148  120  142  148  107
119  109  115  120  103
123   98  115  127  111
>> 120

125  136  153  130  114
132  121  121  129  140
125  133  130  131  134
>> 136

140  116  113  117  140  115  140
118  148  147  150  113  149  122
141  131  131  127  132  132  141
>> 116

151  106  116  115  101
110  126  145  112  145
134  102  134  100  115
>> 106

125  125  121  123  130  128  114
130  127  125  129  120  132  130
122  125  127  121  134  125  102
>> 125

123  126  129  129
136  121  116  120
102  133  125  152
>> 126

104  103  104  103  103
154  104  119  104  153
156  155  152  147  104
>> 103

139  108  151  128
110  138  154  150
135  110  120  130
>> 108
---
[[132 134 157 123 140 126 119]
 [128 134 133 112 156 135 113]] gives 113

[[128 132 131 123 127]
 [122 140 153 124 135]
 [124 136 135 138 131]] gives 131

[123 125 121 148 142 120 149] gives 149

[[116 128 126 111 114 110]
 [137 152 136 149 126 143]] gives 143

[125 127 101 103 113 157] gives 157

[[134 133 105 119]
 [116 147 115 102]] gives 102
---
[[119 144 143 157]
 [106 105 111 116]] → 105

[107 149 134 113 127] → 149

[135 121 125 150 104 148 147] → 121

[108 109 113 144 155 126] → 109

[130 151 132 135 134 143] → 151

[124 152 113 131] → 152

[123 126 103 127 114] → 126

[100 114 107  99 112 121] → 114

[[124 136 124 126 120 139]
 [115 111 105 116 127 141]] → 111
---
[[106 141 146 107 121 135 105]
 [131 128 118 138 128 129 111]]
131

[[146 142 148 109 148]
 [110 106 108 149 109]
 [146 109 114 107 108]]
110

[[119 127 105 131 120]
 [117 137 133 153 149]]
117

[[122 134 135 151 101]
 [117 116 107 134 115]]
117

[[134 128 132 133 106]
 [139 130 130 136 110]]
139

[[102 116 134 114 113 100]
 [120 104 130 120 109 108]]
120

[[131 140 152 144  99]
 [104 141 120 126 142]
 [147 103 148 146 109]]
104

[[118 119 132 149]
 [127 147 133 105]]
127
---
[[117 120 111 137 137 137]
 [135 129 134 135 104 125]
 [132 119 134 158 133 147]] yields 134

[[129 130 157 125 136 131 157]
 [142 125 129 136 141 134 138]
 [126 128 150 136 145 121 108]] yields 150

[[110 115 120 143 118]
 [146 145 134 115 135]
 [118 152 137 122  98]] yields 137

[[140 150 130 117 141 126]
 [137 142 128 114 143 133]
 [135 158 133 118 146 133]] yields 133

[[145 119 136 104 117 104 139]
 [132 130 121 130 115 125 100]
 [131 126 122 108 145 107 129]] yields 122

[[147 147 131 146 142 142 134]
 [109 109 127 110 112 113 121]
 [122 125 126 134 142 145 154]] yields 126

[[118 124 131 120 129]
 [121 132 125 133 106]
 [143 128 141 129 138]] yields 141

[[139 125 155 125 114 151]
 [126 111 139 126 115 135]
 [121 117 138 118 132 125]] yields 138

[[137 139 124 122 137 136 133]
 [128 129 128 135 134 124 127]
 [129 131 135 121 155 125 141]] yields 135
---
[[128 132 139 125 122 118 131 117 129 147 135 120 125 130]
 [120 131 126 142 138 152 129 128 131 128 129 120 122 143]
 [130 130 131 127 128 125 129 124 128 134 130 126 127 129]
 [128 126 128 127 129 129 127 129 127 126 126 124 128 130]
 [120 133 126 141 139 152 131 129 131 127 130 119 119 143]
 [131 134 144 123 118 113 129 112 130 158 138 116 124 131]] ans = 128

[[138 126 121 118 129 150]
 [116 147 157 107 104 112]
 [134 119 125 124 130 143]
 [127 128 116 154 152 120]
 [118 124 126 112 118 139]
 [124 147 135 135 115 112]
 [122 130 151 121 104 105]
 [136 122 127 121 121 132]
 [113 142 151 117 127 111]
 [131 116 107 139 141 144]] ans = 138

[[127 141 135 121 135 129 129 121 122 147 135 130 130 132 143 126]
 [111 139 139 129 110 111 133 115 136 130 110 110 137 133 129 118]
 [136 121 123 134 134 132 120 131 119 125 136 140 128 125 127 120]
 [137 133 117 131 134 129 135 141 148 134 136 131 120 142 105 100]
 [114 125 136 134 120 127 131 136 127 127 116 116 128 139 133 136]
 [134 139 119 122 129 127 139 133 131 138 125 132 116 129 113 125]] ans = 127

[[126 134 129 118 134 130 128 131 126 133 134]
 [122 129 123 106 130 137 135 139 120 131 127]
 [134 140 119 131 129 135 131 132 127 118 125]
 [136 117 121 124 126 133 126 134 122 139 124]
 [129 127 140 116 115 130 129 132 132 143 127]
 [125 132 133 118 128 136 140 128 136 129 133]] ans = 126

[[124 124 130 140 123 134 122 125]
 [111 111 135 123 121 134 114 118]
 [119 119 134 138 121 138 124 118]
 [124 124 135 136 129 130 117 125]
 [108 108 129 139 116 131 106 120]
 [112 112 126 122 117 137 128 116]
 [113 113 133 137 124 134 114 117]
 [119 119 134 130 127 140 119 122]
 [109 109 130 132 116 134 119 113]
 [117 117 126 134 124 132 117 125]] ans = 124

[[153 108 148 100 129 115 115]
 [153 107 153 101 133 117 108]
 [153 110 151 100 123 111 104]
 [153 106 156 105 130 117  99]
 [153 108 145 101 127 114 119]
 [153 112 146  98 119 105 117]
 [153 109 144 101 126 113 120]
 [153 107 149 103 132 122 112]] ans = 153

[[138 123 116 129 118 119 139 121 126 132 129 128 130 103]
 [135 130 124 118 121 117 139 119 125 126 123 125 138 117]
 [145 131 142 132 122 138 128 127 127 118 121 131 147 105]
 [136 127 135 112 121 119 140 115 122 125 119 127 135 111]
 [137 124 117 130 119 119 140 118 126 130 129 127 131 105]] ans = 138

[[114 131 133 124 127 114 121 133 142 118 116 129]
 [126 134 134 127 137 126 109 123 125 132 116 118]
 [138 136 122 124 134 137 122 134 120 130 129 124]
 [124 123 125 114 136 125 141 150 127 119 122 111]
 [127 122 138 117 126 119 127 115 116 121 129 119]
 [127 113 136 138 121 139 131 132 129 127 134 115]] ans = 114
